Here is a tiny trained network, its code and every weight. The questions are about switching its units off for an input and a target symbol, where a switched-off unit gives its printed mean instead of its output.

import numpy as np


def w(rows, s, z=0):
    codes = np.array(rows[::2]) - 128.0
    scale = np.full(codes.shape[1], s)
    scale[-1] = z or s
    return codes * scale


def f(y):
    return y / 2 * (1 + np.tanh(0.7978845608 * (y + 0.044715 * y**3)))


def softmax(a):
    e = np.exp(a - a.max(-1, keepdims=True))
    return e / e.sum(-1, keepdims=True)


def log_softmax(a):
    a = a - a.max(-1, keepdims=True)
    return a - np.log(np.exp(a).sum(-1, keepdims=True))


def net(x, mask):
    ids = ['αεζθξπσφψω'.index(c) for c in x.split()]
    T = len(ids)
    res = E[ids] + P[:T]
    r = res
    for j in range(2):
        rows = slice(3 * j, 3 * j + 3)
        q, k, v = (r @ M[0][rows].T for M in (Q, K, V))
        z = softmax(np.where(np.tri(T) > 0, q @ k.T / 3**0.5, -1e9)) @ v
        o = O[0][rows]
        res = res + np.where(mask[j], z, o[:, -1]) @ o[:, :-1]
    y = f(res @ A[0][:, :-1].T + A[0][:, -1])
    res = res + np.where(mask[2:10], y, B[0][:, -1]) @ B[0][:, :-1]
    return log_softmax(res[-1] @ U[:, :-1].T + U[:, -1])


Q, K, V, O, A, B = {}, {}, {}, {}, {}, {}
E = w([
[113,118,118,80,101],'α',
[51,156,109,124,183],'ε',
[103,140,108,177,89],'ζ',
[136,96,79,141,159],'θ',
[84,147,112,133,193],'ξ',
[86,86,99,202,104],'π',
[145,61,124,52,135],'σ',
[139,181,102,137,111],'φ',
[188,87,157,186,94],'ψ',
[146,146,245,111,171],'ω',
],0.011)
P = w([
[63,146,204,157,204],'0',
[74,140,192,158,187],'1',
[83,140,169,150,178],'2',
[90,139,153,145,164],'3',
[97,138,134,138,156],'4',
[103,138,121,126,141],'5',
[115,128,106,121,135],'6',
[116,134,91,111,121],'7',
[129,130,79,102,108],'8',
[134,126,62,105,97],'9',
[145,123,44,94,89],'10',
[153,124,29,84,74],'11',
[164,123,8,73,65],'12',
[171,117,3,71,54],'13',
],0.005)
Q[0] = w([
[252,133,221,143,118],'head 0',
[157,97,226,134,65],'head 0',
[131,61,148,94,154],'head 0',
[36,211,42,86,188],'head 1',
[78,165,99,145,102],'head 1',
[220,172,198,147,82],'head 1',
],0.044)
K[0] = w([
[122,166,209,162,255],'head 0',
[57,145,238,111,134],'head 0',
[103,52,144,57,150],'head 0',
[228,137,37,104,44],'head 1',
[116,186,98,138,72],'head 1',
[152,221,227,124,191],'head 1',
],0.028)
V[0] = w([
[112,135,136,132,123],'head 0',
[178,153,101,117,156],'head 0',
[198,169,88,115,172],'head 0',
[130,242,139,125,136],'head 1',
[139,109,113,86,254],'head 1',
[202,79,127,207,160],'head 1',
],0.014)
O[0] = w([
[143,137,123,125,106,136],'head 0',
[141,121,139,137,184,93],'head 0',
[150,124,144,145,214,77],'head 0',
[190,194,146,99,156,108],'head 1',
[202,84,5,115,139,105],'head 1',
[114,39,172,106,140,1],'head 1',
],0.011,0.0018)
A[0] = w([
[111,190,79,171,156,2],'neuron 0',
[80,122,70,254,155,57],'neuron 1',
[85,219,139,178,159,102],'neuron 2',
[180,106,184,123,107,168],'neuron 3',
[108,57,103,96,180,153],'neuron 4',
[185,118,138,250,64,118],'neuron 5',
[166,168,138,40,174,150],'neuron 6',
[69,141,86,103,85,184],'neuron 7',
],0.021,0.0057)
B[0] = w([
[226,40,85,27,77,164],'neuron 0',
[163,110,59,235,254,177],'neuron 1',
[80,242,51,107,126,220],'neuron 2',
[162,69,18,115,169,135],'neuron 3',
[47,153,192,77,154,186],'neuron 4',
[14,67,92,58,151,154],'neuron 5',
[174,92,246,104,180,197],'neuron 6',
[173,88,169,182,30,246],'neuron 7',
],0.021,0.011)
U = w([
[172,135,192,164,28,234],'α',
[170,156,1,166,140,54],'ε',
[64,183,159,187,222,191],'ζ',
[186,61,86,76,122,3],'θ',
[8,214,66,149,97,85],'ξ',
[129,51,84,212,172,113],'π',
[21,98,226,57,101,89],'σ',
[144,208,126,41,152,198],'φ',
[69,57,57,46,131,164],'ψ',
[172,62,205,96,185,123],'ω',
],0.0039,0.0036)

Each question gives the input, a string of symbols that net reads in full, and the target symbol t.
The units are the heads (3 rows each of Q, K, V and O) and the neurons (one row each of A and B). Each row of codes is followed by its name. A weight is (code - 128) times the scale printed after its matrix; where a second scale follows, it is the last column's (O, A, B and U).
mask holds one flag per unit, heads first, then neurons. A switched-off unit (its flag False) gives its mean, the last column of its rows in O or B, instead of its output. The means were averaged over made-up inputs and are rounded, as every weight is.
A unit's drop is (log p(t) with every unit on - log p(t) with that unit switched off) / (log p(t) with every unit on - log p(t) with every unit switched off).
The circuit of an input: a set's keep is (log p(t) with only the set's units on - log p(t) with every unit switched off) / (log p(t) with every unit on - log p(t) with every unit switched off). Starting from all 10 units, units are removed one at a time, each time the one whose removal leaves the highest keep (on an exact tie, the one counted first), for as long as the keep stays at least 0.8.
circuit, biggest first: the units of the circuit, biggest drop first
most important unit: the unit with the biggest drop
k most important neurons: the k neurons with the biggest drops, biggest first
which heads matter: for each layer, one digit per head in row order, 1 if its drop is at least 0.15 and else 0, layers parted by /
drop when u is switched off: that unit's drop, to one decimal
input σ σ ξ ξ ζ ω ε, target ξ: which heads matter : 01
input φ φ σ ξ, target π: circuit, biggest first : head 1; neuron 1
input ψ θ ε, target ζ: most important unit : head 1
input π α ε ψ φ ε π α ω ζ α α α π, target π: circuit, biggest first : neuron 1; neuron 2
input α φ ε π φ α α φ ψ θ ζ ε, target ξ: circuit, biggest first : head 1; neuron 2
input ψ ζ α φ ξ φ, target φ: circuit, biggest first : neuron 2; head 1; neuron 6; neuron 0
input α α σ θ ξ α ζ ζ, target ξ: circuit, biggest first : head 1; neuron 2
input π φ ε ε ξ, target φ: circuit, biggest first : head 1; neuron 2; neuron 6; neuron 0
input ξ ψ ε α ξ φ α ζ θ π φ α θ ξ, target ζ: 2 most important neurons : neuron 4; neuron 1
input π ε ξ α ξ ω π ψ ε ξ α φ α ε, target ε: 3 most important neurons : neuron 2; neuron 1; neuron 0
input ξ ψ ζ ζ ζ α α α θ ω ε, target ζ: which heads matter : 11
input ζ φ ε ω φ π φ ε ξ ω σ ε, target π: which heads matter : 01
input α ζ α σ α ψ α α ξ ε σ σ φ ξ, target φ: which heads matter : 11
input ξ ξ φ σ π ε ζ ξ, target ξ: most important unit : head 1
input π σ ξ ω θ π φ ψ φ α, target α: which heads matter : 00
input π ε ξ, target α: circuit, biggest first : head 0; neuron 7
input ζ φ α α φ σ ω ξ, target π: circuit, biggest first : neuron 1; head 1
input ω φ ε, target φ: which heads matter : 01
input α α α α σ α ξ ε ψ ξ, target σ: which heads matter : 01
input φ ω ξ ξ α α φ ω σ θ α φ φ ε, target φ: which heads matter : 11
input φ ζ α α π ψ, target ψ: 2 most important neurons : neuron 5; neuron 3
input ε ξ ξ ω π φ ε π ε, target α: drop when neuron 2 is switched off : 0.0
input ζ ψ ξ ξ, target σ: drop when head 1 is switched off : 2.5
input ω α ε α ψ φ ψ α σ ε π ξ, target α: drop when head 0 is switched off : 0.8
input σ α α π ε ψ ψ φ φ ξ φ ψ, target ψ: drop when neuron 5 is switched off : 0.7
